|   2.7 | -63.0 |   6.8 | -41.0 | -13.0 |  18.9 | -26.1 |
| -11.7 |  -2.2 |  -8.6 | -16.1 |  -9.7 |  19.5 | -19.4 |
>> -2.2

|  21.1 |  -2.2 |  -8.0 | -26.9 | -14.3 | -10.9 | -31.9 |
|   7.3 |  -6.3 |  50.9 |  35.0 | -10.8 |  -8.7 | -27.6 |
>> -6.3

|  -3.6 | -28.5 | -20.9 |  45.9 |
|  35.1 | -32.0 |  64.1 |  -7.6 |
>> -32.0

|  -9.5 | -30.8 |  27.5 |  38.5 |   0.7 |  -8.5 |
| -14.9 |   3.1 |  60.2 |  29.8 |   7.0 |  -8.7 |
>> 3.1

| -11.2 |  23.0 |  -3.5 |  -0.7 | -11.2 |   1.2 |  34.2 |
| -28.4 |  25.2 | -53.1 |   4.5 | -16.6 |  61.6 |  30.8 |
>> 25.2

|   6.8 | -43.1 | -41.8 |  13.2 |   5.7 | -29.2 |
|  10.4 | -56.2 | -45.9 | -11.7 |  25.6 | -17.3 |
>> -56.2
---
|  65.5 | -17.0 |   8.7 |  -2.4 |  24.8 |  57.8 | -45.6 |
| -27.5 | -18.6 |  22.1 |  -3.0 | -14.8 | -25.0 |  -6.7 |
Answer: 65.5, 57.8

| -33.6 | -55.0 |   9.6 |  -7.8 |   5.9 |  -9.3 |   5.8 |
|  24.6 | -60.7 |  15.4 |   3.3 | -68.0 |   9.6 |  42.7 |
Answer: 42.7, 24.6

| 68.7 | -8.3 | -2.0 | -6.5 | -0.3 |  1.8 | Answer: 68.7, 1.8

| -51.4 |  49.0 |  51.3 |   7.1 | -47.2 |  29.3 |   2.8 |
|  31.2 |  -3.6 |  27.5 | -36.3 | -50.6 |  51.0 | -29.5 |
|  -4.0 | -10.6 |  43.4 | -35.1 | -42.8 |  43.9 | -40.4 |
Answer: 51.3, 51.0

|  50.4 | -12.3 | -49.6 | -48.8 | -39.4 | -48.8 |  16.1 |
| -15.8 |  26.7 |  62.1 |   0.6 |   5.0 |   0.6 | -67.1 |
Answer: 62.1, 50.4

| -63.7 | -30.6 |  -5.9 |   2.3 |  25.6 |  14.8 | Answer: 25.6, 14.8
---
Input:
array([[551, 631, 571, 215, 158, 404, 280],
       [794, 497, 524, 113,  71, 162, 312],
       [306, 692, 482, 381, 323, 533, 373]])
Output: 533

Input:
array([[-15, -16,  29, -47, -14,  -5],
       [-11, -23,  40, -28,  -6,   5],
       [-14, -18,  32, -23,  16,  18]])
Output: 16

Input:
array([[5917, 6705, 8043, 4414, 6931],
       [2528, 2059, 2040, 3991, 5035],
       [3986, 4361, 7472, 7445, 3674]])
Output: 7445

Input:
array([[57, 61, 54, 57, 65, 75, 43],
       [63, 54, 49, 29, 72, 75, 37],
       [55, 41, 43, 17, 55, 46, 43]])
Output: 46

Input:
array([[4746, 5242, 7880, 6743],
       [1187, 5710, 5863, 4778],
       [5062, 7656, 4972, 7064]])
Output: 4972

Input:
array([[909, 143, 409, 411],
       [103, 408, 549, 561],
       [266, 793, 665, 480]])
Output: 665
---
[[-0.10 -0.09  0.02 -0.02 -0.17 -0.04]
 [-0.12 -0.03 -0.04 -0.07 -0.18 -0.01]
 [-0.10  0.00 -0.20 -0.17  0.22 -0.14]] -0.17

[[ 14.37  -8.59  -7.23   1.20]
 [ 13.06 -13.47 -11.99  -4.44]
 [  4.71  13.36  12.44   5.87]] 13.36

[[-111.339  -10.890  -54.213 -121.679 -205.505  -43.038]
 [ -45.881  149.021  155.316  109.257 -220.788   91.288]
 [-109.563  143.597   47.340 -121.226 -131.844   81.859]] -121.226

[[ 0.119 -0.109  0.155  0.139 -0.001 -0.105]
 [ 0.048 -0.082 -0.025  0.237  0.025  0.092]
 [ 0.109  0.036  0.001  0.241 -0.079 -0.189]] 0.241

[[ -6.410  -8.691  -8.233  11.495   3.385  18.409  -3.949]
 [ 14.626  20.356  18.875 -14.301  -8.802 -14.678  10.862]
 [-23.137  -5.547 -14.766 -23.238  -3.233 -21.102  14.852]] -3.233

[[  17.859  -12.591  201.411   52.711    0.432   65.060]
 [  68.605   57.810 -144.199   53.728   65.967   89.346]
 [ 110.690  161.924   39.855   53.004  138.398    4.861]] 53.004

[[  45.515  229.837  -82.552   31.563   72.367  119.375  -36.191]
 [ -18.540 -108.823  -62.309  -36.546   13.015  148.126  -35.540]
 [-146.248 -190.917   -6.382 -115.712 -191.698  104.316  -35.465]] -191.698
